Below is a small trained network, with its code and all its weights. Each question gives an input and a class and asks what happens when units are switched off, that is, made to give their printed mean instead of their output.

import numpy as np


def w(rows, s, z=0):
    codes = np.array(rows[::2]) - 128.0
    scale = np.full(codes.shape[1], s)
    scale[-1] = z or s
    return codes * scale


def f(y):
    return y / 2 * (1 + np.tanh(0.7978845608 * (y + 0.044715 * y**3)))


def log_softmax(a):
    a = a - a.max(-1, keepdims=True)
    return a - np.log(np.exp(a).sum(-1, keepdims=True))


def net(x, mask):
    res = np.array(x, float).reshape(1, 8) / 4 @ E
    y = f(res @ A[0][:, :-1].T + A[0][:, -1])
    res = res + np.where(mask, y, B[0][:, -1]) @ B[0][:, :-1]
    return log_softmax(res[-1] @ U[:, :-1].T + U[:, -1])


A, B = {}, {}
E = w([
[130,125,127,133,132,130,125,129,125,130],'x0',
[126,131,130,128,128,129,127,128,131,132],'x1',
[166,147,225,98,165,122,89,138,71,51],'x2',
[89,44,128,13,217,155,135,171,168,125],'x3',
[168,109,183,129,80,249,200,149,121,162],'x4',
[125,133,131,120,125,125,131,124,129,132],'x5',
[131,124,127,135,130,128,128,133,129,124],'x6',
[127,129,128,127,127,128,128,127,129,129],'x7',
],0.016)
A[0] = w([
[118,118,90,97,176,92,102,133,133,127,148],'N1',
[117,143,198,136,103,113,117,155,146,133,111],'N2',
[133,200,128,205,88,82,89,122,115,134,223],'N3',
[145,148,252,124,160,122,83,130,102,73,153],'N4',
[136,87,180,110,127,239,183,138,140,147,27],'N5',
[164,172,183,190,41,193,171,129,102,152,132],'N6',
[124,119,81,131,117,110,167,131,145,167,246],'N7',
[138,150,171,139,114,138,132,122,148,112,132],'N8',
[116,95,125,107,182,107,115,144,154,136,137],'N9',
[124,122,79,131,118,153,119,118,138,137,218],'N10',
[133,139,109,133,121,53,127,97,91,124,195],'N11',
],0.022,0.011)
B[0] = w([
[76,131,116,109,202,145,130,101,155,114,202],'N1',
[184,140,109,166,171,154,142,131,148,111,153],'N2',
[207,162,112,141,97,118,141,226,157,223,248],'N3',
[229,174,168,79,166,96,124,127,83,63,245],'N4',
[229,165,105,129,78,96,134,226,158,233,225],'N5',
[50,90,155,152,118,139,127,6,84,23,253],'N6',
[72,97,92,179,109,162,119,126,188,174,204],'N7',
[196,119,132,175,166,147,128,113,138,138,158],'N8',
[59,122,120,73,154,114,105,158,112,107,196],'N9',
[64,112,124,123,66,120,135,94,127,171,178],'N10',
[154,111,122,55,120,118,124,189,150,176,198],'N11',
],0.019,0.036)
U = w([
[150,82,75,137,17,139,141,178,186,253,199],'0',
[254,163,152,89,81,74,137,199,104,157,244],'1',
[13,7,72,97,150,154,82,103,173,144,80],'2',
[121,93,156,43,220,83,78,128,81,35,5],'3',
[108,47,122,221,17,203,146,18,126,140,148],'4',
[206,124,195,172,81,137,142,42,48,47,2],'5',
],0.007,0.0025)

Each question gives the input, the list of numbers given to net, and the class t.
The units are the neurons (one row each of A and B). Each row of codes is followed by its name. A weight is (code - 128) times the scale printed after its matrix; where a second scale follows, it is the last column's (A, B and U).
mask holds one flag per neuron, in row order. A switched-off neuron (its flag False) gives its mean, the last column of its row in B, instead of its output. The means were averaged over made-up inputs and are rounded, as every weight is.
A unit's drop is (log p(t) with every unit on - log p(t) with that unit switched off) / (log p(t) with every unit on - log p(t) with every unit switched off).
The circuit of an input: a set's keep is (log p(t) with only the set's units on - log p(t) with every unit switched off) / (log p(t) with every unit on - log p(t) with every unit switched off). Starting from all 11 units, units are removed one at a time, each time the one whose removal leaves the highest keep (on an exact tie, the one counted first), for as long as the keep stays at least 0.8.
units of the circuit, in order: the units of the circuit, biggest drop first
top k neurons: the k neurons with the biggest drops, biggest first
drop when u is switched off: that unit's drop, to one decimal
input [7,-2,-6,4,0,3,-3,4], class 2: units of the circuit, in order : (N3)
input [-1,7,1,2,-2,-7,5,6], class 3: top 3 neurons : (N3; N5; N7)
input [7,1,-4,2,-2,-3,-5,8], class 2: top 2 neurons : (N3; N5)
input [2,-8,7,1,-8,0,-4,-4], class 3: top 2 neurons : (N5; N1)
input [6,0,3,-5,1,-2,1,0], class 5: top 2 neurons : (N6; N5)
input [3,-5,0,-1,1,-4,0,-4], class 4: top 2 neurons : (N4; N5)
input [-4,4,-3,-8,0,-6,-7,2], class 0: top 2 neurons : (N3; N11)
input [7,-7,7,0,2,5,1,5], class 5: top 2 neurons : (N3; N11)
input [-6,0,-1,-5,0,-2,-6,-3], class 0: top 2 neurons : (N3; N4)
input [-7,0,-1,-7,5,5,6,-7], class 4: top 2 neurons : (N6; N4)
input [6,4,0,1,2,7,-3,7], class 0: top 2 neurons : (N4; N6)
input [2,-8,4,1,-8,-5,3,-6], class 3: top 2 neurons : (N5; N1)
input [-2,-4,0,1,1,4,-8,0], class 0: top 3 neurons : (N6; N4; N1)
input [2,-1,-5,-5,4,3,0,7], class 4: units of the circuit, in order : (N6)
input [-3,8,1,-8,3,3,8,1], class 5: top 2 neurons : (N6; N7)
input [2,-4,0,-4,0,5,-6,-4], class 0: top 2 neurons : (N4; N3)
input [0,6,8,-2,6,6,-3,-4], class 5: drop when N6 is switched off : 1.3
input [-8,6,6,-4,1,4,-5,8], class 5: drop when N5 is switched off : 0.6
input [-7,-1,0,0,-1,-7,4,5], class 0: drop when N4 is switched off : 2.6
input [-8,7,7,7,-6,-5,-6,8], class 3: drop when N6 is switched off : 0.0
